Below is a small trained network, with its code and all its weights. Each question gives an input and a class and asks what happens when units are switched off, that is, made to give their printed mean instead of their output.

import numpy as np


def w(rows, s, z=0):
    codes = np.array(rows[::2]) - 128.0
    scale = np.full(codes.shape[1], s)
    scale[-1] = z or s
    return codes * scale


def norm(h):
    return h / np.sqrt((h * h).mean(-1, keepdims=True) + 1e-5)


def f(y):
    return np.maximum(y, 0)


def log_softmax(a):
    a = a - a.max(-1, keepdims=True)
    return a - np.log(np.exp(a).sum(-1, keepdims=True))


def net(x, mask):
    res = np.array(x, float).reshape(1, 3) / 4 @ E
    u = 0
    for l in range(2):
        y = f(norm(res) @ A[l][:, :-1].T + A[l][:, -1])
        res = res + np.where(mask[u : u + 16], y, B[l][:, -1]) @ B[l][:, :-1]
        u += 16
    return log_softmax(norm(res)[-1] @ U[:, :-1].T + U[:, -1])


A, B = {}, {}
E = w([
[91,68,120,140,193,40,148,131,129,52,174],'x0',
[187,63,116,107,12,124,193,106,95,67,158],'x1',
[98,132,2,11,218,201,169,166,32,145,106],'x2',
],0.0086)
A[0] = w([
[41,133,30,155,164,107,90,83,103,110,65,28],'0.n1',
[106,148,160,164,253,47,116,143,211,139,66,42],'0.n2',
[153,127,190,219,194,155,52,72,113,101,95,142],'0.n3',
[210,180,208,176,77,134,177,106,106,163,114,56],'0.n4',
[117,150,136,138,113,84,99,80,165,78,157,81],'0.n5',
[158,130,171,160,107,141,165,128,177,135,85,211],'0.n6',
[153,127,121,169,205,130,203,167,89,114,131,133],'0.n7',
[89,122,179,61,117,151,75,107,191,147,114,183],'0.n8',
[177,115,142,179,49,100,96,116,183,47,149,75],'0.n9',
[236,85,146,58,134,118,190,136,62,137,140,199],'0.n10',
[144,127,155,182,195,73,104,126,144,114,193,23],'0.n11',
[138,88,27,87,144,132,135,94,63,128,118,32],'0.n12',
[80,67,168,174,150,66,68,113,156,135,159,83],'0.n13',
[74,71,192,153,64,144,67,110,133,117,180,2],'0.n14',
[169,151,156,176,144,62,84,135,178,148,147,87],'0.n15',
[121,101,158,151,134,94,134,116,167,121,79,32],'0.n16',
],0.0069,0.0033)
B[0] = w([
[142,112,187,186,159,131,158,155,93,165,85,188],'0.n1',
[206,117,155,4,136,181,106,58,81,142,155,255],'0.n2',
[109,72,142,105,129,127,176,175,93,100,157,225],'0.n3',
[129,155,169,180,137,223,125,174,105,73,85,221],'0.n4',
[76,157,59,61,181,102,164,97,170,122,124,187],'0.n5',
[104,96,143,130,145,196,187,173,53,143,111,221],'0.n6',
[71,145,149,180,93,154,131,145,173,68,120,190],'0.n7',
[129,104,32,110,197,67,103,49,131,105,162,195],'0.n8',
[127,188,71,167,123,104,205,110,189,180,163,251],'0.n9',
[86,72,155,135,95,139,38,111,120,182,135,244],'0.n10',
[123,121,143,101,153,146,50,121,58,80,45,195],'0.n11',
[108,103,173,151,113,90,143,181,134,172,175,223],'0.n12',
[101,109,153,75,254,65,92,210,107,97,43,224],'0.n13',
[206,119,67,102,102,84,126,180,113,184,118,186],'0.n14',
[157,85,109,162,136,133,161,170,97,57,152,222],'0.n15',
[93,141,141,103,106,51,165,195,112,150,117,161],'0.n16',
],0.0068,0.006)
A[1] = w([
[111,125,48,53,153,136,120,139,124,183,130,220],'1.n1',
[170,86,144,122,61,208,169,139,130,173,150,118],'1.n2',
[114,187,172,99,171,108,2,96,115,96,66,136],'1.n3',
[110,105,30,88,22,127,155,150,122,134,112,158],'1.n4',
[178,113,186,169,121,82,108,149,201,66,112,123],'1.n5',
[137,102,195,120,128,79,199,164,79,110,149,186],'1.n6',
[116,107,138,125,105,87,115,85,125,186,184,1],'1.n7',
[130,142,147,177,139,67,164,162,131,59,63,89],'1.n8',
[146,180,75,120,214,191,151,123,167,134,149,112],'1.n9',
[33,101,31,83,181,41,142,130,169,128,116,145],'1.n10',
[130,106,88,115,80,123,164,99,136,147,179,150],'1.n11',
[169,133,95,112,57,138,141,45,123,129,172,143],'1.n12',
[166,117,190,133,109,209,53,118,97,183,117,146],'1.n13',
[105,85,164,62,101,117,27,101,120,73,101,161],'1.n14',
[116,90,90,120,57,103,174,97,137,120,144,92],'1.n15',
[123,116,88,166,138,145,114,150,86,105,186,152],'1.n16',
],0.0091,0.0023)
B[1] = w([
[124,110,84,146,68,29,197,163,180,194,218,253],'1.n1',
[134,124,134,46,178,163,111,145,163,53,88,249],'1.n2',
[120,77,64,58,166,155,95,121,160,97,168,229],'1.n3',
[148,143,131,164,187,102,48,62,133,91,131,226],'1.n4',
[141,144,67,136,135,96,170,99,168,186,170,179],'1.n5',
[107,150,104,147,110,153,120,162,164,220,149,255],'1.n6',
[142,108,1,134,210,57,175,104,105,122,217,145],'1.n7',
[155,167,66,37,80,100,169,69,178,132,168,204],'1.n8',
[184,157,140,151,58,92,132,70,161,89,110,200],'1.n9',
[169,163,178,196,46,196,114,120,112,115,91,245],'1.n10',
[125,122,131,135,222,145,119,135,110,108,115,181],'1.n11',
[51,137,181,181,92,148,115,192,63,142,120,172],'1.n12',
[175,167,136,148,102,95,186,78,173,87,100,244],'1.n13',
[162,119,119,112,175,194,77,141,68,124,91,198],'1.n14',
[127,98,166,67,164,151,89,94,66,129,76,186],'1.n15',
[106,183,163,112,124,127,102,163,147,92,103,176],'1.n16',
],0.0081,0.0076)
U = w([
[177,159,191,143,72,210,113,53,131,30,34,190],'0',
[132,67,85,49,211,155,26,115,57,109,148,199],'1',
[126,111,121,215,122,76,95,10,54,109,167,40],'2',
[84,145,174,144,118,96,152,78,76,142,83,21],'3',
[79,110,192,125,89,106,119,69,124,156,94,2],'4',
[191,181,52,94,84,67,194,94,190,172,180,213],'5',
[39,108,151,203,34,134,121,213,67,215,173,132],'6',
],0.012,0.0042)

Each question gives the input, the list of numbers given to net, and the class t.
The units are the neurons (one row each of A and B). Each row of codes is followed by its name. A weight is (code - 128) times the scale printed after its matrix; where a second scale follows, it is the last column's (A, B and U).
mask holds one flag per neuron, layer by layer. A switched-off neuron (its flag False) gives its mean, the last column of its row in B, instead of its output. The means were averaged over made-up inputs and are rounded, as every weight is.
A unit's drop is (log p(t) with every unit on - log p(t) with that unit switched off) / (log p(t) with every unit on - log p(t) with every unit switched off).
The circuit of an input: a set's keep is (log p(t) with only the set's units on - log p(t) with every unit switched off) / (log p(t) with every unit on - log p(t) with every unit switched off). Starting from the 12 units with the biggest drops (on a tie, the unit counted first), units are removed one at a time, each time the one whose removal leaves the highest keep (on an exact tie, the one counted first), for as long as the keep stays at least 0.8.
circuit, biggest first: the units of the circuit, biggest drop first
k most important neurons: the k neurons with the biggest drops, biggest first
top k neurons in layer l: the k neurons of layer l with the biggest drops, biggest first
drop when u is switched off: that unit's drop, to one decimal
input [-4,-3,-4], class 5: circuit, biggest first => 1.n10
input [2,-1,-2], class 1: 2 most important neurons => 0.n11, 0.n13
input [4,-1,-2], class 1: 3 most important neurons => 0.n11, 0.n2, 0.n13
input [7,5,-1], class 0: 2 most important neurons => 1.n10, 1.n1
input [3,8,-4], class 1: circuit, biggest first => 1.n15, 1.n13
input [6,7,-2], class 2: top 3 neurons in layer 1 => 1.n15, 1.n10, 1.n1
input [3,7,-2], class 1: top 2 neurons in layer 1 => 1.n15, 1.n11
input [3,2,0], class 0: 2 most important neurons => 1.n10, 0.n2
input [8,5,6], class 6: top 2 neurons in layer 0 => 0.n2, 0.n12
input [-5,4,3], class 0: 3 most important neurons => 1.n13, 0.n8, 1.n3
input [4,5,1], class 1: top 3 neurons in layer 0 => 0.n10, 0.n8, 0.n13
input [-2,2,7], class 5: 3 most important neurons => 1.n1, 0.n13, 0.n3
input [4,8,-2], class 1: 2 most important neurons => 1.n15, 1.n11
input [-6,1,7], class 5: circuit, biggest first => 1.n1
input [-5,8,2], class 0: top 2 neurons in layer 1 => 1.n13, 1.n3
input [0,1,6], class 6: 2 most important neurons => 0.n2, 0.n12
input [0,7,-1], class 1: top 2 neurons in layer 0 => 0.n9, 0.n10
input [3,-1,-7], class 5: drop when 1.n9 is switched off => 0.0
input [-2,-6,1], class 5: drop when 1.n1 is switched off => 0.1
input [-8,0,8], class 5: drop when 1.n1 is switched off => 0.3
